Moves between items:
rg: m>fm, c>cn
mq: m>mc, c>gp
ns: m>gp, c>qb
tm: m>hr, c>qz
nl: m>hs, c>dh
jl: m>pq, c>jq
qn: m>hb, c>fr
bp: m>qz, c>dc
qj: m>nl, c>hz
cj: m>qj, c>nj
sz: m>cp, c>zt
cp: m>fb, c>cm
pn: m>jq, c>dq
pm: m>nq, c>gb
jq: m>hl, c>fg
gb: m>cr, c>gz
cm: m>gj, c>jl
cl: m>dg, c>zh
lc: m>jl, c>pn
dt: m>rg, c>pm
ph: m>nf, c>td
mr: m>td, c>dg
hb: m>ph, c>mr
dc: m>tt, c>hz
dq: m>cf, c>cp
nf: m>dc, c>qn
zh: m>hl, c>lc
dh: m>cj, c>hr
mf: m>sr, c>bf
bf: m>zq, c>mj
mh: m>hq, c>fm
tt: m>mr, c>dh
fr: m>cm, c>cl
fg: m>lz, c>hq
hg: m>mq, c>ns
pr: m>dt, c>cz
td: m>bp, c>jm
mc: m>ns, c>hs
cf: m>dq, c>sz
hl: m>lc, c>lz
hr: m>nj, c>hd
bg: m>cn, c>mq
zq: m>ch, c>bg
qt: m>mc, c>nl
cz: m>pm, c>rh
nj: m>qn, c>qh
dg: m>jm, c>cm
hq: m>lc, c>tp
jm: m>fr, c>pq
gj: m>lz, c>pq
fb: m>cf, c>hq
rt: m>rh, c>cz
lz: m>pn, c>cf
rh: m>gb, c>sr
qz: m>hd, c>tt
qb: m>qt, c>qj
gz: m>rt, c>ch
cn: m>cz, c>cr
fm: m>tp, c>pr
hz: m>dh, c>cj
sr: m>gz, c>zq
qh: m>tm, c>bp
tn: m>hz, c>nf
cr: m>mj, c>fz
mj: m>bg, c>rt
fz: m>qh, c>mc
ch: m>mf, c>cj
hd: m>qh, c>tn
gp: m>fz, c>gb
bn: m>cz, c>rt
zt: m>mh, c>rg
pq: m>zh, c>hl
hs: m>hr, c>cj
tp: m>zt, c>dt
nq: m>pr, c>bn

The rows follow the links: the fewer symbols apart two items are, the more alike their rows tend to be.

Each row is also shifted at random along 6 hidden directions that mean nothing.

Some items, each with a row of numbers:
dc: 1 6 10 12 0 -3 10 0 -5 5 -1 17 11 1 4 17 -17 2 7 -4 -16 -5 -6 13 -3 -11 -8 0 9 5 15 12 16 -11 -19 -5 3 -15 -25 0 -1 10 -11 10 7 14 17 2 10 24 -1 -5 14 -10 19 -1 13 -3 0 -1 -4 -1 -14 10 19 -2 2
gp: -7 -2 -2 12 3 6 -15 4 1 -7 -6 0 -11 -6 4 -15 8 9 -2 1 -2 3 11 -24 -12 -1 10 0 -1 4 2 -4 3 -22 4 -15 12 -7 -13 -6 -5 30 10 11 -5 9 -7 -3 -1 9 8 -6 11 3 1 16 3 -8 14 3 -9 -13 -4 -2 -14 -2 0
nl: -23 -10 -10 -11 4 -4 1 -3 -15 13 8 5 6 -10 -14 2 -15 4 10 -3 8 -1 5 4 1 14 5 -10 -10 -2 -10 -5 -1 2 0 4 -2 5 1 -5 -12 -12 -4 -5 1 3 10 5 -4 -6 -4 1 8 -9 1 -9 6 3 -11 -4 10 20 4 4 -1 7 -3
tp: 8 2 -6 4 -1 1 10 2 0 -7 -15 6 -3 -2 -4 8 -3 -17 -8 -13 4 -10 -7 30 0 -12 4 14 5 9 8 -4 14 -3 2 18 -2 6 -1 3 2 -7 4 8 0 -2 -2 2 1 5 -12 1 11 3 4 -2 -16 7 -6 0 6 0 -1 9 14 -11 -8
fz: -30 -2 -2 9 -1 0 -8 11 6 2 -16 -16 -17 6 11 -6 18 -5 -6 2 -6 3 17 -17 -2 -7 1 19 5 9 5 2 -8 -5 23 0 5 -2 3 -1 -5 15 5 3 -6 -2 -16 -1 1 -9 3 -2 -14 0 -12 31 -6 -7 15 11 -9 -11 -1 -8 -16 -2 1
cm: 20 7 6 -11 -4 -5 2 -14 -1 -2 9 2 17 -6 -7 6 -4 4 1 5 9 3 -9 15 -5 1 1 -1 19 -3 -14 -4 1 8 -2 -1 -5 21 12 3 3 -19 -7 -15 3 -5 5 4 -15 -12 4 6 -11 -3 -12 -20 -6 1 -15 -2 5 4 6 2 1 2 1
tn: 66 6 17 6 2 6 -3 -1 4 7 5 -2 -1 16 21 4 4 -1 -5 2 -11 -18 4 2 6 -12 3 8 20 5 3 21 -4 10 -1 -5 16 -3 -9 6 -9 0 -17 6 11 -1 4 -11 0 7 -4 5 -16 -7 10 14 8 6 11 -10 -23 4 -12 -1 -1 -1 -10
nq: 55 1 6 4 9 2 -3 -11 0 10 9 10 8 15 0 14 8 -29 0 -7 5 -10 -14 34 17 -19 2 -2 24 16 -1 -3 9 13 -24 7 9 14 -2 4 2 -35 -1 -8 11 -5 2 8 -4 -2 -11 13 -9 -18 2 -2 -8 -7 -7 1 -7 -13 3 -7 23 -3 -5
qt: -35 -6 -14 -3 5 -8 -6 -2 -7 13 5 9 6 -11 -3 6 -6 -7 11 -4 6 7 7 2 -2 2 3 -14 0 3 -5 -5 1 -3 -7 0 3 8 -4 -3 -10 -17 -1 -4 1 2 3 3 -3 -4 -12 5 -1 -14 -2 -1 3 -4 -7 -2 5 13 1 -1 5 2 4
jm: -28 0 6 -14 -12 -6 15 -11 -16 0 1 -15 14 -11 -24 7 -17 8 -1 0 7 5 -8 21 -10 20 0 15 -1 -5 -5 -9 3 -7 21 18 -18 8 14 -2 3 -3 -3 -9 -7 -1 9 13 -17 -13 19 -4 10 2 -12 -19 -11 3 -19 14 23 4 12 8 -14 10 3
dg: 78 5 18 -5 -9 8 -9 -13 3 -8 7 -23 4 5 15 -12 9 7 -14 12 2 -7 0 -3 -7 5 14 13 23 -6 -9 7 -11 -3 20 0 10 15 10 0 -5 0 -11 -3 -3 -7 -4 -9 -21 -8 8 5 -18 3 -9 6 -7 5 8 -4 -14 0 1 -2 -25 1 -4
bg: 28 7 2 5 4 9 -21 -2 9 -5 13 2 -7 4 26 -27 21 -3 -13 -3 13 -10 -3 -18 -3 -2 17 -14 -4 -5 -7 2 -1 2 -6 -13 19 -1 -5 10 0 -1 0 5 3 -4 -13 -28 2 -3 -6 4 -15 9 8 2 2 2 18 -5 -29 -4 0 -18 -14 -5 -4
cz: 49 -9 9 -4 5 12 13 -1 -13 6 -4 3 3 -1 -31 15 -9 -10 6 -12 0 0 -6 25 14 -1 3 8 7 19 0 -12 14 0 -3 9 -8 4 4 -1 2 -7 7 -10 -5 7 5 28 -3 -1 15 -4 13 -4 -2 -10 -12 -1 -16 15 24 -15 7 5 4 4 -2
tt: 0 8 8 11 1 -9 1 -6 2 7 12 19 14 2 7 11 -13 3 10 -3 -7 4 -7 1 -5 -6 -6 -15 1 -1 14 17 7 -4 -30 -14 7 -17 -23 3 2 0 -11 11 15 10 15 -9 8 24 -2 3 5 -12 20 -11 23 -4 -3 -4 -7 2 -14 8 19 1 5
mj: 106 4 13 1 6 22 -24 3 18 -4 15 -3 -10 7 26 -21 26 3 -10 -3 8 0 2 -32 6 -1 19 -19 4 0 -9 12 -9 10 -11 -23 21 -1 -4 12 -1 -3 2 -3 4 -3 -17 -25 -1 0 5 8 -34 11 8 -2 9 5 16 -6 -24 -8 -1 -19 -21 -2 -1
hl: 25 12 -4 -3 12 -9 -10 -9 0 3 6 13 6 9 17 2 11 -5 -7 1 16 -21 -11 19 -10 -14 -2 -4 21 5 -15 -5 4 10 -12 -1 5 8 -1 5 10 -14 -8 2 19 -12 7 -1 -2 -10 -20 5 -9 -13 1 -10 -7 -4 -8 -14 -26 -5 -3 -2 17 -8 -11
ns: -21 -8 -4 -2 2 3 4 4 -14 5 -13 1 -3 -18 -21 7 -8 0 5 -9 5 3 9 7 -6 4 11 12 6 15 -6 -11 10 -12 17 2 -3 8 3 -2 -11 7 6 -7 -7 8 -1 16 -10 -10 12 -6 9 -3 -10 4 -10 0 -9 14 15 1 3 4 -14 0 -2
pr: -22 -7 -5 4 -4 2 9 -1 -10 -4 -9 -20 -11 13 -9 -5 4 -17 -12 1 -4 -18 -6 25 8 2 -1 26 -7 1 6 -15 1 -6 17 28 -4 1 8 -9 2 4 7 5 -9 -6 -1 14 -1 -2 -4 -6 25 2 -4 20 -22 -1 8 6 3 -10 9 -1 3 0 -8
hq: -27 3 -17 8 2 -8 8 13 13 -10 -21 24 4 -14 -4 19 -7 0 12 -7 -8 24 0 -3 -12 -15 -18 -12 -7 2 17 1 11 -14 -22 -6 -15 -12 -15 -4 14 10 14 10 1 7 0 7 17 24 -17 0 12 3 9 -12 8 -1 -12 -2 20 -5 -12 18 33 -14 9
cf: 17 2 10 -5 5 3 10 -7 -6 -7 3 30 10 -12 -26 10 -17 9 7 -7 5 -4 -9 14 10 -10 6 -6 10 5 -11 -5 15 16 -22 -12 0 12 4 5 -2 -5 0 -11 4 8 7 8 -4 4 10 -1 11 6 1 -23 2 6 -15 -4 14 5 1 7 12 -1 -7
mr: -29 10 9 -3 -12 -10 -2 -21 -1 2 20 -18 10 11 12 -9 4 -10 -11 8 8 -12 -12 17 3 9 5 10 6 -14 -3 4 -10 12 10 14 7 14 13 5 -4 -26 -16 -3 1 -14 0 -20 -15 -14 0 10 -13 -2 -8 2 -5 0 4 1 -15 13 10 -12 -10 6 -1
hd: -33 1 5 1 2 -5 20 12 -10 11 -16 7 2 -2 -21 27 -18 -1 13 -11 -8 7 4 14 4 -4 -13 15 -3 15 12 9 10 3 5 7 -17 -16 -2 3 2 10 -1 0 4 7 10 18 11 0 13 -7 5 -5 3 -6 3 0 -17 16 19 -3 -5 11 8 4 0
hr: 34 -2 7 6 5 4 3 12 -3 6 -10 10 -3 0 -5 10 -14 18 10 -4 -13 2 12 -15 -6 -3 -4 -1 -3 9 8 15 3 -9 -6 -13 2 -23 -18 -3 -4 28 -1 11 8 13 9 8 9 19 9 -6 10 -4 16 1 19 2 -1 -2 3 -3 -14 16 2 3 -5
pn: -9 2 -5 -9 6 -11 -13 -8 8 -6 14 11 5 1 -3 -13 4 20 6 11 14 10 -2 -27 -6 5 -5 -25 -12 -14 -14 0 -15 14 -21 -20 -1 -1 6 -3 10 1 6 -4 11 -9 -1 -10 -1 -4 -3 7 -5 5 -4 -20 19 -1 -7 -13 -1 5 4 0 5 7 -4

From each start, follow one symbol. Which item do you reach?
Answers are names.
24 -11 -5 -7 1 6 2 17 2 18 -18 -19 -11 2 8 16 9 -8 5 3 -13 6 30 -8 10 -4 -2 18 12 12 -2 9 -16 10 32 8 -3 9 13 0 -18 -7 -6 -13 -9 -4 -10 13 -2 -18 -6 4 -33 -11 -14 30 -6 6 4 0 2 9 -4 -3 -15 0 0
c
cj
1 -2 -4 3 6 -6 -4 -8 7 13 15 8 10 12 0 15 8 -25 13 -2 2 14 -11 12 16 -10 -11 -19 5 6 7 -1 -1 11 -31 2 0 6 -1 2 8 -36 4 -10 6 -4 1 6 6 1 -12 13 -13 -19 -1 -4 5 -13 -9 6 4 -11 6 -10 25 3 11
m
cz
38 -4 -1 6 -2 9 8 4 2 -3 -17 -12 -9 9 -1 7 7 -21 -10 -5 -2 -10 0 24 8 -11 3 22 10 12 9 -3 4 -3 13 21 -1 5 6 -3 0 -6 6 4 -6 -5 -7 10 -1 -1 -7 2 3 0 -4 15 -20 3 1 6 5 -10 3 3 4 -8 -7
c
pm
-23 7 5 7 5 -10 7 1 -10 11 3 21 7 3 0 13 -17 -2 6 -9 -4 -14 -7 19 -2 -7 -6 -2 2 6 8 8 14 -1 -18 -2 4 -15 -19 5 -1 0 -13 11 15 8 18 2 10 12 -4 -4 14 -14 18 -7 10 -2 -6 -2 -9 3 -11 6 19 0 -5
m
qn
-26 1 -5 7 5 0 0 3 -8 2 -14 6 -4 -11 -3 7 -1 -10 -2 -9 2 -7 3 16 -6 -12 7 14 18 15 -1 -11 17 -13 9 3 4 9 -6 2 -8 5 2 0 -4 7 -2 11 -4 -4 1 -5 7 -6 -5 11 -15 -5 1 9 -3 -7 -3 0 0 -8 -1
m
mq
-35 -12 -7 -8 -6 -3 5 11 -2 12 -4 -23 -10 7 3 0 0 4 3 10 -13 2 18 -16 7 15 -10 9 -16 -9 1 7 -22 6 26 11 -7 -5 11 -7 -11 1 -6 -2 -7 -6 0 3 3 -11 -3 0 -9 -3 -8 21 4 4 8 -4 4 17 2 -1 -12 8 0
c
hr
-38 7 -7 -2 -8 -16 -15 -17 6 -4 20 -12 13 4 19 -16 8 6 -1 17 7 10 -8 -12 -17 15 -6 -16 -8 -23 -1 -1 -15 -11 -4 -2 1 1 -2 -7 11 -7 -4 4 2 -9 2 -17 -6 0 -9 7 -4 -4 -3 -7 9 -7 4 -6 -12 3 4 -5 -2 5 10
c
zh
16 -13 1 3 0 10 14 9 -8 0 -17 -10 -5 0 -28 13 -7 -4 7 -3 -14 12 5 7 8 1 -7 13 -5 12 12 -10 7 -14 8 12 -13 -5 1 -11 3 16 15 -3 -15 10 0 34 3 8 14 -9 20 0 -4 8 -9 -4 -5 16 29 -19 4 10 2 3 6
c
gb
-55 2 8 -5 -3 -10 2 -5 -15 1 11 -2 -3 5 -21 -16 -14 19 -1 0 14 -8 -4 -10 -6 23 6 2 -29 -6 -2 2 -4 4 4 -1 0 -19 3 -1 1 18 1 10 10 -1 8 -9 -2 -5 22 -6 20 8 6 -15 14 4 -7 9 5 6 9 4 -15 16 -13
c
bp
-3 0 15 -3 -1 2 6 5 -13 1 -6 -14 -14 11 -12 -10 -6 13 -10 0 4 -22 5 -2 1 11 7 25 -9 3 -6 5 -5 9 23 6 2 -13 9 1 -5 22 -4 8 5 -4 3 1 -4 -10 21 -9 11 9 1 5 -1 7 1 5 -4 2 4 4 -21 10 -21
c
qz
16 3 -3 6 7 3 7 12 -7 -13 -24 19 -6 -8 -10 5 -10 18 -2 -1 -5 -12 0 5 -15 -12 -6 8 6 7 -2 -12 19 -18 -2 -6 -8 -12 -14 -5 9 38 7 12 3 9 10 21 9 16 -2 -17 34 6 8 -6 -6 1 -5 -10 2 -15 -13 20 17 -11 -11
c
hq
30 4 10 -1 6 7 -19 -15 -3 5 24 -14 -11 26 18 -28 29 -23 -24 -1 21 -39 -12 14 19 -4 22 7 14 3 -21 -9 -7 25 4 7 27 19 16 9 -6 -30 -7 -6 8 -18 -11 -19 -12 -27 -6 8 -15 -2 -7 15 -20 -3 18 -5 -38 -7 15 -30 -14 2 -18
c
gz
-61 3 6 7 -2 -12 14 1 -10 1 -2 13 8 -6 -21 12 -23 11 12 -6 -6 8 -7 5 -8 6 -12 1 -16 2 18 4 12 -13 -12 -2 -10 -25 -17 -2 7 21 2 11 5 12 16 6 9 19 16 -10 26 0 12 -16 16 -3 -12 14 18 -3 -5 15 10 7 5
c
dc
-6 2 -5 -7 -2 -3 -2 -12 -4 -13 11 9 4 -8 -15 -20 -11 6 -6 -7 27 -4 -15 3 -9 16 17 -12 -27 -11 -4 -3 1 2 -11 5 2 -1 2 1 4 -5 8 12 8 -7 1 -19 -7 2 0 6 19 15 8 -29 6 15 -13 -4 8 18 10 8 -1 3 -12
c
fm
4 -2 -1 -7 7 -2 -9 -8 -7 2 12 21 12 -26 -29 0 -15 10 16 -16 25 27 0 -11 -11 13 20 -25 -11 9 -8 -2 10 -7 -19 -18 1 3 -5 4 -4 -5 12 -6 6 10 0 -2 -12 -1 21 7 0 2 1 -37 16 2 -26 15 23 5 7 5 -11 10 3
m
mc
-35 -3 -7 -3 -10 -2 4 -4 2 -15 -1 -7 -7 -3 -10 -17 -4 3 -8 0 11 2 -4 -5 -2 13 8 2 -27 -14 3 -2 -7 1 8 12 -3 -1 11 -5 2 3 10 9 -5 -8 -7 -15 -3 0 -1 2 15 20 -2 -6 -2 12 0 0 11 13 10 5 -8 1 -7
c
rg
-26 -1 -8 -7 1 -11 2 2 -2 -6 -4 11 12 -18 -20 10 -15 27 17 6 -1 30 0 -17 -20 10 -16 -18 -13 -7 0 -8 1 -18 -13 -14 -21 -10 -7 -12 15 20 13 -2 0 9 11 18 3 11 7 -5 15 -1 -2 -28 14 -7 -20 1 27 -7 -2 19 10 4 12
m
lz
